Below are the code and all the weights of a small trained network. Each question names an input and a class and asks about switching units off, where a switched-off unit gives its printed mean instead of its output.

import numpy as np


def w(rows, s, z=0):
    codes = np.array(rows[::2]) - 128.0
    scale = np.full(codes.shape[1], s)
    scale[-1] = z or s
    return codes * scale


def f(y):
    return y / 2 * (1 + np.tanh(0.7978845608 * (y + 0.044715 * y**3)))


def log_softmax(a):
    a = a - a.max(-1, keepdims=True)
    return a - np.log(np.exp(a).sum(-1, keepdims=True))


def net(x, mask):
    res = np.array(x, float).reshape(1, 5) / 4 @ E
    y = f(res @ A[0][:, :-1].T + A[0][:, -1])
    res = res + np.where(mask, y, B[0][:, -1]) @ B[0][:, :-1]
    return log_softmax(res[-1] @ U[:, :-1].T + U[:, -1])


A, B = {}, {}
E = w([
[133,135,118,123,132,120,141,142],'x0',
[122,24,197,179,21,22,199,141],'x1',
[238,139,142,255,179,142,171,30],'x2',
[127,134,128,149,120,128,119,129],'x3',
[85,52,16,198,108,222,176,170],'x4',
],0.0049)
A[0] = w([
[243,140,140,229,163,164,182,45,198],'n0',
[134,20,182,137,31,37,156,99,54],'n1',
[167,206,211,70,128,32,59,99,39],'n2',
[61,73,35,168,118,200,192,158,3],'n3',
[185,181,209,63,136,51,77,126,84],'n4',
[108,28,178,167,77,70,174,116,73],'n5',
[113,73,152,156,32,22,205,114,53],'n6',
[1,110,121,35,103,112,52,221,178],'n7',
[99,230,100,98,191,240,90,107,52],'n8',
[89,46,14,165,117,200,191,185,43],'n9',
[137,190,204,52,127,43,105,43,38],'n10',
[117,201,80,94,241,174,31,106,106],'n11',
],0.0054,0.0026)
B[0] = w([
[56,23,210,51,63,150,109,23,254],'n0',
[194,172,44,200,229,28,62,252,187],'n1',
[136,176,160,163,37,186,212,198,187],'n2',
[222,253,216,69,77,215,207,199,158],'n3',
[65,174,194,152,88,231,214,150,183],'n4',
[182,167,74,113,213,90,41,150,172],'n5',
[228,150,38,156,200,69,54,154,182],'n6',
[73,70,193,45,112,63,53,36,237],'n7',
[161,163,29,197,162,34,66,192,187],'n8',
[178,227,215,39,12,208,197,183,178],'n9',
[155,232,170,90,78,234,203,200,177],'n10',
[149,91,7,148,191,26,94,181,209],'n11',
],0.0048,0.0049)
U = w([
[88,103,114,128,116,115,122,155,253],'0',
[210,210,3,211,226,21,39,254,33],'1',
[132,219,228,119,5,250,212,222,40],'2',
[61,45,210,52,60,134,37,35,116],'3',
],0.004,0.0033)

Each question gives the input, the list of numbers given to net, and the class t.
The units are the neurons (one row each of A and B). Each row of codes is followed by its name. A weight is (code - 128) times the scale printed after its matrix; where a second scale follows, it is the last column's (A, B and U).
mask holds one flag per neuron, in row order. A switched-off neuron (its flag False) gives its mean, the last column of its row in B, instead of its output. The means were averaged over made-up inputs and are rounded, as every weight is.
A unit's drop is (log p(t) with every unit on - log p(t) with that unit switched off) / (log p(t) with every unit on - log p(t) with every unit switched off).
The circuit of an input: a set's keep is (log p(t) with only the set's units on - log p(t) with every unit switched off) / (log p(t) with every unit on - log p(t) with every unit switched off). Starting from all 12 units, units are removed one at a time, each time the one whose removal leaves the highest keep (on an exact tie, the one counted first), for as long as the keep stays at least 0.8.
circuit, biggest first: the units of the circuit, biggest drop first
most important unit: the unit with the biggest drop
k most important neurons: the k neurons with the biggest drops, biggest first
drop when u is switched off: that unit's drop, to one decimal
input [-7,-7,-1,0,-4], class 1: 3 most important neurons => [n11; n8; n0]
input [3,-4,-2,7,8], class 2: most important unit => n9
input [3,7,0,-4,-6], class 1: circuit, biggest first => [n1; n6]
input [-5,0,7,-5,0], class 3: circuit, biggest first => [n0; n1]
input [-3,8,0,5,8], class 1: circuit, biggest first => [n1; n6]
input [-8,-1,-3,6,7], class 2: circuit, biggest first => [n9; n3]
input [-1,0,-1,0,6], class 2: 3 most important neurons => [n9; n3; n11]
input [0,8,3,-6,-5], class 1: 3 most important neurons => [n1; n6; n5]
input [8,5,5,1,-8], class 2: circuit, biggest first => [n10; n2]
input [3,0,3,1,6], class 2: 4 most important neurons => [n9; n3; n7; n11]
input [-6,-4,8,7,-3], class 3: 2 most important neurons => [n0; n1]
input [-4,2,6,7,8], class 2: 4 most important neurons => [n9; n3; n7; n11]
input [6,-4,-3,-1,-8], class 2: drop when n4 is switched off => 0.3
input [-3,6,2,3,2], class 1: most important unit => n1
input [2,5,0,3,1], class 1: drop when n7 is switched off => 0.1
input [8,-4,7,-1,5], class 3: drop when n0 is switched off => 0.9
